Here is a tiny trained network, its code and every weight. The questions are about switching its units off for an input and a class, where a switched-off unit gives its printed mean instead of its output.

import numpy as np


def w(rows, s, z=0):
    codes = np.array(rows[::2]) - 128.0
    scale = np.full(codes.shape[1], s)
    scale[-1] = z or s
    return codes * scale


def f(y):
    return y / 2 * (1 + np.tanh(0.7978845608 * (y + 0.044715 * y**3)))


def log_softmax(a):
    a = a - a.max(-1, keepdims=True)
    return a - np.log(np.exp(a).sum(-1, keepdims=True))


def net(x, mask):
    res = np.array(x, float).reshape(1, 5) / 4 @ E
    y = f(res @ A[0][:, :-1].T + A[0][:, -1])
    res = res + np.where(mask, y, B[0][:, -1]) @ B[0][:, :-1]
    return log_softmax(res[-1] @ U[:, :-1].T + U[:, -1])


A, B = {}, {}
E = w([
[67,78,121,6,113,78,161],'x0',
[154,139,135,87,130,134,134],'x1',
[133,111,150,138,120,128,125],'x2',
[155,54,112,86,232,143,83],'x3',
[116,104,84,59,52,182,37],'x4',
],0.014)
A[0] = w([
[143,165,160,130,172,73,175,173],'neuron 0',
[145,70,114,124,166,141,112,4],'neuron 1',
[140,129,149,127,190,88,126,93],'neuron 2',
[146,63,85,138,216,137,93,68],'neuron 3',
[96,158,128,143,61,128,160,26],'neuron 4',
[100,117,138,126,75,131,177,77],'neuron 5',
[147,78,128,120,198,137,84,27],'neuron 6',
[96,176,145,148,218,87,177,139],'neuron 7',
[166,180,166,181,163,194,83,91],'neuron 8',
[136,196,154,138,57,109,149,36],'neuron 9',
[120,64,117,90,127,72,145,79],'neuron 10',
[91,89,127,95,122,66,153,84],'neuron 11',
[151,135,154,141,175,65,160,146],'neuron 12',
[138,103,148,162,160,86,181,135],'neuron 13',
[124,110,65,86,139,185,6,111],'neuron 14',
[201,109,83,162,113,110,131,32],'neuron 15',
[135,129,163,152,139,96,145,113],'neuron 16',
[109,117,101,107,51,187,17,156],'neuron 17',
[64,110,165,80,115,39,132,92],'neuron 18',
[171,165,145,173,146,199,99,90],'neuron 19',
[101,94,126,95,172,155,148,87],'neuron 20',
[117,158,142,148,67,117,146,41],'neuron 21',
],0.013,0.0024)
B[0] = w([
[67,70,178,90,125,181,71,176],'neuron 0',
[163,187,148,135,118,103,209,160],'neuron 1',
[116,123,165,122,79,106,158,156],'neuron 2',
[202,233,167,168,127,20,234,189],'neuron 3',
[149,189,147,112,144,58,197,172],'neuron 4',
[139,190,86,145,125,101,192,158],'neuron 5',
[190,170,146,152,102,43,209,178],'neuron 6',
[59,54,161,79,60,118,65,186],'neuron 7',
[151,119,40,171,209,191,84,200],'neuron 8',
[149,179,132,170,100,49,250,182],'neuron 9',
[152,157,94,153,190,177,103,166],'neuron 10',
[155,130,38,197,187,199,54,165],'neuron 11',
[90,43,207,86,87,125,82,172],'neuron 12',
[94,96,135,69,89,123,80,172],'neuron 13',
[100,92,150,108,118,90,113,239],'neuron 14',
[136,96,101,158,121,141,136,145],'neuron 15',
[119,66,125,116,68,144,132,153],'neuron 16',
[48,26,222,20,77,145,63,252],'neuron 17',
[175,132,16,209,212,175,28,178],'neuron 18',
[149,114,2,153,175,189,58,191],'neuron 19',
[161,148,109,182,131,123,147,154],'neuron 20',
[177,196,161,142,138,79,174,168],'neuron 21',
],0.0085,0.023)
U = w([
[78,30,198,93,96,140,103,205],'0',
[178,89,5,162,167,204,104,149],'1',
[177,136,148,142,115,49,205,7],'2',
],0.015,0.0012)

Each question gives the input, the list of numbers given to net, and the class t.
The units are the neurons (one row each of A and B). Each row of codes is followed by its name. A weight is (code - 128) times the scale printed after its matrix; where a second scale follows, it is the last column's (A, B and U).
mask holds one flag per neuron, in row order. A switched-off neuron (its flag False) gives its mean, the last column of its row in B, instead of its output. The means were averaged over made-up inputs and are rounded, as every weight is.
A unit's drop is (log p(t) with every unit on - log p(t) with that unit switched off) / (log p(t) with every unit on - log p(t) with every unit switched off).
The circuit of an input: a set's keep is (log p(t) with only the set's units on - log p(t) with every unit switched off) / (log p(t) with every unit on - log p(t) with every unit switched off). Starting from the 12 units with the biggest drops (on a tie, the unit counted first), units are removed one at a time, each time the one whose removal leaves the highest keep (on an exact tie, the one counted first), for as long as the keep stays at least 0.8.
circuit, biggest first: the units of the circuit, biggest drop first
unit that matters most: the unit with the biggest drop
k most important neurons: the k neurons with the biggest drops, biggest first
drop when u is switched off: that unit's drop, to one decimal
input [-6,-3,-7,6,-6], class 0: 2 most important neurons : neuron 7; neuron 12
input [-8,-1,-8,1,-6], class 1: unit that matters most : neuron 8
input [-4,-1,5,1,-3], class 1: 3 most important neurons : neuron 17; neuron 8; neuron 19
input [-5,-8,-1,2,-6], class 0: 2 most important neurons : neuron 7; neuron 12
input [0,-7,2,8,-6], class 2: 3 most important neurons : neuron 3; neuron 17; neuron 6
input [-6,3,-7,-4,-5], class 1: 2 most important neurons : neuron 17; neuron 8
input [-7,6,-7,-3,-7], class 0: 4 most important neurons : neuron 7; neuron 12; neuron 0; neuron 18
input [-8,6,-5,3,-7], class 1: 2 most important neurons : neuron 8; neuron 19
input [-6,-6,-3,-7,5], class 2: 2 most important neurons : neuron 9; neuron 4
input [5,6,-1,-4,-4], class 1: 3 most important neurons : neuron 17; neuron 18; neuron 11
input [-5,3,3,4,1], class 1: 2 most important neurons : neuron 19; neuron 8
input [8,-7,-6,-7,3], class 1: 2 most important neurons : neuron 18; neuron 11
input [-3,-5,0,2,-2], class 1: 2 most important neurons : neuron 17; neuron 14
input [-4,8,0,-6,4], class 2: circuit, biggest first : neuron 9
input [2,3,-3,8,-5], class 2: drop when neuron 3 is switched off : 0.8
input [0,-4,-8,2,-8], class 0: drop when neuron 18 is switched off : 0.0
input [-3,3,4,6,4], class 2: drop when neuron 3 is switched off : 0.4
input [-2,0,6,-4,-2], class 2: drop when neuron 17 is switched off : 1.5
